Below is a small trained network, with its code and all its weights. Each question gives an input and a class and asks what happens when units are switched off, that is, made to give their printed mean instead of their output.

import numpy as np


def w(rows, s, z=0):
    codes = np.array(rows[::2]) - 128.0
    scale = np.full(codes.shape[1], s)
    scale[-1] = z or s
    return codes * scale


def norm(h):
    return h / np.sqrt((h * h).mean(-1, keepdims=True) + 1e-5)


def f(y):
    return np.maximum(y, 0)


def log_softmax(a):
    a = a - a.max(-1, keepdims=True)
    return a - np.log(np.exp(a).sum(-1, keepdims=True))


def net(x, mask):
    res = np.array(x, float).reshape(1, 8) / 4 @ E
    u = 0
    for l in range(2):
        y = f(norm(res) @ A[l][:, :-1].T + A[l][:, -1])
        res = res + np.where(mask[u : u + 4], y, B[l][:, -1]) @ B[l][:, :-1]
        u += 4
    return log_softmax(norm(res)[-1] @ U[:, :-1].T + U[:, -1])


A, B = {}, {}
E = w([
[129,135,70,168,159,146,69,144,205,116,23],'x0',
[73,137,151,160,162,28,99,82,102,189,127],'x1',
[95,122,113,157,189,176,194,109,161,253,45],'x2',
[79,87,68,75,145,148,128,162,144,81,88],'x3',
[147,111,166,156,140,126,105,172,152,126,127],'x4',
[177,78,133,119,64,115,90,196,103,117,180],'x5',
[138,170,48,91,102,145,74,77,216,104,147],'x6',
[133,159,75,150,109,98,136,195,109,145,161],'x7',
],0.0066)
A[0] = w([
[95,59,236,167,166,2,48,58,127,53,111,10],'0.n1',
[83,166,84,56,67,63,83,71,97,77,193,4],'0.n2',
[69,122,122,106,220,146,78,137,163,13,64,16],'0.n3',
[155,187,140,129,89,83,106,85,105,167,239,84],'0.n4',
],0.0047,0.0037)
B[0] = w([
[137,169,152,90,147,185,137,141,122,254,113,219],'0.n1',
[107,117,148,191,97,116,85,157,172,72,153,223],'0.n2',
[144,141,156,133,46,133,120,114,101,213,173,196],'0.n3',
[133,35,111,189,119,157,171,114,129,125,142,252],'0.n4',
],0.0083,0.0029)
A[1] = w([
[75,61,55,151,144,125,53,168,170,10,131,3],'1.n1',
[166,134,168,22,104,210,186,98,93,43,178,125],'1.n2',
[119,15,153,101,139,153,144,254,73,142,62,115],'1.n3',
[36,89,138,124,180,99,233,144,21,175,128,88],'1.n4',
],0.0062,0.0047)
B[1] = w([
[185,131,211,84,160,54,192,150,50,78,120,183],'1.n1',
[41,18,126,245,88,132,97,114,113,146,182,228],'1.n2',
[32,39,78,230,68,178,106,63,199,134,116,236],'1.n3',
[201,254,168,18,181,127,67,159,89,160,109,254],'1.n4',
],0.0074,0.0052)
U = w([
[166,159,125,80,121,39,102,184,106,12,152,51],'0',
[69,144,90,114,196,229,143,79,184,186,2,136],'1',
[179,186,60,53,150,115,154,127,190,62,64,2],'2',
[157,196,209,104,180,111,147,127,51,246,140,139],'3',
[93,19,112,213,64,137,135,134,142,94,199,219],'4',
],0.011,0.0062)

Each question gives the input, the list of numbers given to net, and the class t.
The units are the neurons (one row each of A and B). Each row of codes is followed by its name. A weight is (code - 128) times the scale printed after its matrix; where a second scale follows, it is the last column's (A, B and U).
mask holds one flag per neuron, layer by layer. A switched-off neuron (its flag False) gives its mean, the last column of its row in B, instead of its output. The means were averaged over made-up inputs and are rounded, as every weight is.
A unit's drop is (log p(t) with every unit on - log p(t) with that unit switched off) / (log p(t) with every unit on - log p(t) with every unit switched off).
The circuit of an input: a set's keep is (log p(t) with only the set's units on - log p(t) with every unit switched off) / (log p(t) with every unit on - log p(t) with every unit switched off). Starting from all 8 units, units are removed one at a time, each time the one whose removal leaves the highest keep (on an exact tie, the one counted first), for as long as the keep stays at least 0.8.
units of the circuit, in order: the units of the circuit, biggest drop first
top k neurons: the k neurons with the biggest drops, biggest first
k most important neurons of layer l: the k neurons of layer l with the biggest drops, biggest first
drop of u: that unit's drop, to one decimal
input [4,4,-4,6,1,7,3,-4], class 0: top 2 neurons : (1.n1, 1.n2)
input [1,3,-4,7,-1,6,5,-1], class 0: units of the circuit, in order : (1.n1)
input [7,8,-8,6,0,5,-6,-7], class 1: units of the circuit, in order : (0.n1, 1.n3)
input [6,7,0,3,-2,3,7,-2], class 2: units of the circuit, in order : (1.n2, 1.n1)
input [4,4,-3,0,4,-2,-3,-7], class 3: units of the circuit, in order : (0.n3, 1.n3)
input [-3,-4,6,6,2,2,-7,5], class 1: top 3 neurons : (1.n3, 1.n4, 1.n2)
input [-2,7,-1,8,5,5,4,6], class 0: top 2 neurons : (1.n1, 1.n2)
input [1,4,4,5,-8,7,8,-5], class 2: top 3 neurons : (1.n2, 1.n3, 1.n1)
input [-6,-2,7,-5,2,6,4,-8], class 4: top 2 neurons : (1.n4, 1.n2)
input [-2,0,6,-1,-1,-4,1,5], class 3: top 2 neurons : (1.n4, 1.n3)
input [4,-3,-1,-3,5,4,3,1], class 0: units of the circuit, in order : (1.n3, 1.n1)
input [0,8,-8,6,8,-6,2,-8], class 3: top 2 neurons : (0.n1, 0.n3)
input [4,2,0,7,5,3,6,-5], class 2: top 3 neurons : (1.n2, 1.n3, 1.n1)
input [-1,-8,2,-8,-7,-3,2,-4], class 4: units of the circuit, in order : (1.n2)
input [-5,-2,0,-4,4,-7,1,-4], class 4: top 2 neurons : (1.n2, 0.n1)
input [-1,-6,4,-6,4,1,6,-6], class 4: top 3 neurons : (1.n2, 1.n4, 0.n1)
input [1,1,-7,4,8,-2,-7,-2], class 1: 2 most important neurons of layer 0 : (0.n1, 0.n2)
input [7,3,-1,1,-7,4,4,-1], class 2: 2 most important neurons of layer 1 : (1.n2, 1.n3)
input [-7,-4,2,6,6,-8,5,0], class 4: drop of 1.n2 : 0.6
